Here is a tiny trained network, its code and every weight. The questions are about switching its units off for an input and a target symbol, where a switched-off unit gives its printed mean instead of its output.

import numpy as np


def w(rows, s, z=0):
    codes = np.array(rows[::2]) - 128.0
    scale = np.full(codes.shape[1], s)
    scale[-1] = z or s
    return codes * scale


def norm(h):
    return h / np.sqrt((h * h).mean(-1, keepdims=True) + 1e-5)


def f(y):
    return np.maximum(y, 0)


def softmax(a):
    e = np.exp(a - a.max(-1, keepdims=True))
    return e / e.sum(-1, keepdims=True)


def log_softmax(a):
    a = a - a.max(-1, keepdims=True)
    return a - np.log(np.exp(a).sum(-1, keepdims=True))


def net(x, mask):
    ids = ['Παβγελμστ'.index(c) for c in x.split()]
    T = len(ids)
    res = E[ids] + P[:T]
    u = 0
    for l in range(3):
        r = norm(res)
        for j in range(2):
            rows = slice(3 * j, 3 * j + 3)
            q, k, v = (r @ M[l][rows].T for M in (Q, K, V))
            z = softmax(np.where(np.tri(T) > 0, q @ k.T / 3**0.5, -1e9)) @ v
            o = O[l][rows]
            res = res + np.where(mask[u + j], z, o[:, -1]) @ o[:, :-1]
        u += 2
        y = f(norm(res) @ A[l][:, :-1].T + A[l][:, -1])
        res = res + np.where(mask[u : u + 4], y, B[l][:, -1]) @ B[l][:, :-1]
        u += 4
    return log_softmax(norm(res)[-1] @ U[:, :-1].T + U[:, -1])


Q, K, V, O, A, B = {}, {}, {}, {}, {}, {}
E = w([
[105,94,10,135,210],'Π',
[170,75,123,169,123],'α',
[122,181,132,147,147],'β',
[170,108,4,44,115],'γ',
[123,129,22,218,187],'ε',
[240,41,130,102,73],'λ',
[201,105,107,87,72],'μ',
[189,29,98,54,127],'σ',
[175,155,212,80,141],'τ',
],0.0031)
P = w([
[137,129,35,112,187],'0',
[175,103,15,102,207],'1',
[193,108,3,98,233],'2',
[148,110,19,119,204],'3',
[102,146,34,144,215],'4',
[98,135,28,114,187],'5',
[109,107,2,88,171],'6',
],0.00092)
Q[0] = w([
[205,78,41,90,156],'L0H1',
[248,67,79,12,210],'L0H1',
[62,212,238,208,79],'L0H1',
[80,105,166,93,65],'L0H2',
[118,102,181,95,2],'L0H2',
[148,141,79,195,245],'L0H2',
],0.0053)
K[0] = w([
[130,206,193,116,168],'L0H1',
[164,192,255,59,176],'L0H1',
[114,68,47,142,59],'L0H1',
[163,74,106,104,96],'L0H2',
[109,40,107,108,72],'L0H2',
[133,210,139,149,188],'L0H2',
],0.0059)
V[0] = w([
[188,227,202,125,147],'L0H1',
[127,43,117,148,74],'L0H1',
[153,21,174,50,61],'L0H1',
[77,4,126,154,85],'L0H2',
[118,80,29,208,71],'L0H2',
[130,160,214,161,173],'L0H2',
],0.0025)
O[0] = w([
[156,199,48,209,152,107],'L0H1',
[92,30,182,104,83,125],'L0H1',
[34,68,56,122,33,183],'L0H1',
[23,92,177,237,178,120],'L0H2',
[53,174,191,249,74,238],'L0H2',
[196,60,81,79,77,3],'L0H2',
],0.0019,0.0015)
A[0] = w([
[53,42,182,169,118,135],'L0N1',
[108,34,156,111,137,2],'L0N2',
[158,107,94,170,99,35],'L0N3',
[163,31,149,4,36,239],'L0N4',
],0.0025,0.00044)
B[0] = w([
[255,65,105,72,121,171],'L0N1',
[133,144,173,149,157,176],'L0N2',
[115,103,123,95,69,160],'L0N3',
[93,198,186,99,77,251],'L0N4',
],0.0034,0.0027)
Q[1] = w([
[166,122,101,71,77],'L1H1',
[59,117,202,120,123],'L1H1',
[2,183,209,74,151],'L1H1',
[79,86,91,169,65],'L1H2',
[213,90,124,106,133],'L1H2',
[219,116,99,60,123],'L1H2',
],0.004)
K[1] = w([
[120,126,218,53,68],'L1H1',
[10,15,111,155,130],'L1H1',
[2,9,80,186,127],'L1H1',
[119,99,113,127,19],'L1H2',
[174,242,119,115,172],'L1H2',
[222,196,189,136,157],'L1H2',
],0.0034)
V[1] = w([
[70,4,81,113,107],'L1H1',
[82,167,111,211,144],'L1H1',
[209,161,244,95,172],'L1H1',
[191,143,189,111,194],'L1H2',
[120,184,50,118,121],'L1H2',
[110,99,90,101,180],'L1H2',
],0.0021)
O[1] = w([
[56,120,145,230,71,176],'L1H1',
[145,59,107,149,135,10],'L1H1',
[195,204,133,5,225,151],'L1H1',
[156,144,63,110,178,146],'L1H2',
[98,89,132,141,115,141],'L1H2',
[114,148,110,91,91,166],'L1H2',
],0.0026,0.0013)
A[1] = w([
[98,183,86,244,165,186],'L1N1',
[130,76,68,64,76,187],'L1N2',
[164,253,119,98,203,162],'L1N3',
[114,226,84,125,119,2],'L1N4',
],0.0033,0.00061)
B[1] = w([
[158,206,202,71,133,211],'L1N1',
[98,138,177,180,117,254],'L1N2',
[207,118,48,86,124,229],'L1N3',
[115,4,101,150,117,164],'L1N4',
],0.0035,0.0023)
Q[2] = w([
[101,177,136,117,78],'L2H1',
[186,234,185,132,157],'L2H1',
[18,58,166,67,76],'L2H1',
[120,34,131,83,4],'L2H2',
[70,135,207,18,22],'L2H2',
[149,148,66,85,147],'L2H2',
],0.0029)
K[2] = w([
[153,126,198,79,106],'L2H1',
[187,187,92,56,102],'L2H1',
[55,125,243,195,80],'L2H1',
[250,123,138,3,74],'L2H2',
[218,165,43,67,145],'L2H2',
[100,145,120,144,101],'L2H2',
],0.0026)
V[2] = w([
[175,131,85,81,160],'L2H1',
[142,189,205,254,74],'L2H1',
[248,153,1,115,136],'L2H1',
[209,157,103,56,158],'L2H2',
[68,105,125,108,149],'L2H2',
[194,190,127,112,89],'L2H2',
],0.002)
O[2] = w([
[113,131,193,151,44,196],'L2H1',
[171,152,134,131,154,39],'L2H1',
[35,93,103,72,44,255],'L2H1',
[74,128,158,251,146,203],'L2H2',
[150,93,125,117,138,77],'L2H2',
[100,156,182,145,107,210],'L2H2',
],0.0023,0.00043)
A[2] = w([
[20,185,24,165,130,203],'L2N1',
[6,127,151,54,145,252],'L2N2',
[221,195,137,67,57,215],'L2N3',
[81,57,185,34,100,124],'L2N4',
],0.0023,0.0011)
B[2] = w([
[173,94,250,153,19,209],'L2N1',
[61,78,49,210,191,191],'L2N2',
[89,178,20,129,218,252],'L2N3',
[109,187,177,83,232,210],'L2N4',
],0.0023,0.0022)
U = w([
[144,134,140,101,145,4],'Π',
[46,90,198,36,224,175],'α',
[47,55,104,209,214,66],'β',
[207,129,242,61,50,103],'γ',
[147,217,159,235,165,192],'ε',
[51,252,150,74,59,100],'λ',
[210,2,158,194,98,128],'μ',
[30,59,93,135,36,136],'σ',
[228,154,44,65,177,168],'τ',
],0.0093,0.0039)

Each question gives the input, a string of symbols that net reads in full, and the target symbol t.
The units are the heads (3 rows each of Q, K, V and O) and the neurons (one row each of A and B). Each row of codes is followed by its name. A weight is (code - 128) times the scale printed after its matrix; where a second scale follows, it is the last column's (O, A, B and U).
mask holds one flag per unit, layer by layer, with each layer's heads first. A switched-off unit (its flag False) gives its mean, the last column of its rows in O or B, instead of its output. The means were averaged over made-up inputs and are rounded, as every weight is.
A unit's drop is (log p(t) with every unit on - log p(t) with that unit switched off) / (log p(t) with every unit on - log p(t) with every unit switched off).
unit that matters most: the unit with the biggest drop
k most important neurons of layer l: the k neurons of layer l with the biggest drops, biggest first
which heads matter: for each layer, one digit per head in row order, 1 if its drop is at least 0.15 and else 0, layers parted by /
drop when u is switched off: that unit's drop, to one decimal
input β α ε ε σ μ, target τ: unit that matters most : L0H1
input σ σ σ γ α, target μ: which heads matter : 10 / 00 / 00
input μ τ ε α, target τ: which heads matter : 10 / 10 / 00
input σ ε γ τ σ λ μ, target σ: which heads matter : 10 / 00 / 10
input σ β σ σ ε ε μ, target τ: which heads matter : 10 / 10 / 00
input τ γ β ε σ, target σ: which heads matter : 10 / 00 / 11
input σ τ Π σ σ β, target σ: which heads matter : 11 / 00 / 10
input τ β λ, target τ: which heads matter : 10 / 10 / 00
input ε τ μ ε σ ε ε, target σ: which heads matter : 00 / 00 / 10
input τ μ β σ λ, target σ: which heads matter : 10 / 00 / 11
input ε σ β α, target τ: which heads matter : 10 / 00 / 00
input τ γ γ β σ ε λ, target σ: which heads matter : 10 / 00 / 10
input τ σ σ λ σ β α, target σ: which heads matter : 01 / 00 / 10
input ε μ σ ε γ σ τ, target τ: unit that matters most : L1N3
input τ γ ε, target τ: which heads matter : 11 / 10 / 00
input σ μ σ τ σ σ ε, target σ: 3 most important neurons of layer 0 : L0N1, L0N2, L0N3
input τ ε σ α σ Π, target σ: which heads matter : 00 / 00 / 10
input σ ε τ σ σ μ, target σ: drop when L2H2 is switched off : 0.1
input γ σ σ γ β Π, target τ: drop when L0H2 is switched off : 0.2
input λ σ Π α τ β λ, target τ: drop when L0H1 is switched off : 2.8
input ε ε σ μ, target λ: drop when L2N1 is switched off : 0.0
input τ μ ε α σ γ β, target σ: unit that matters most : L2H1
input ε τ ε σ ε α, target σ: 2 most important neurons of layer 0 : L0N3, L0N2
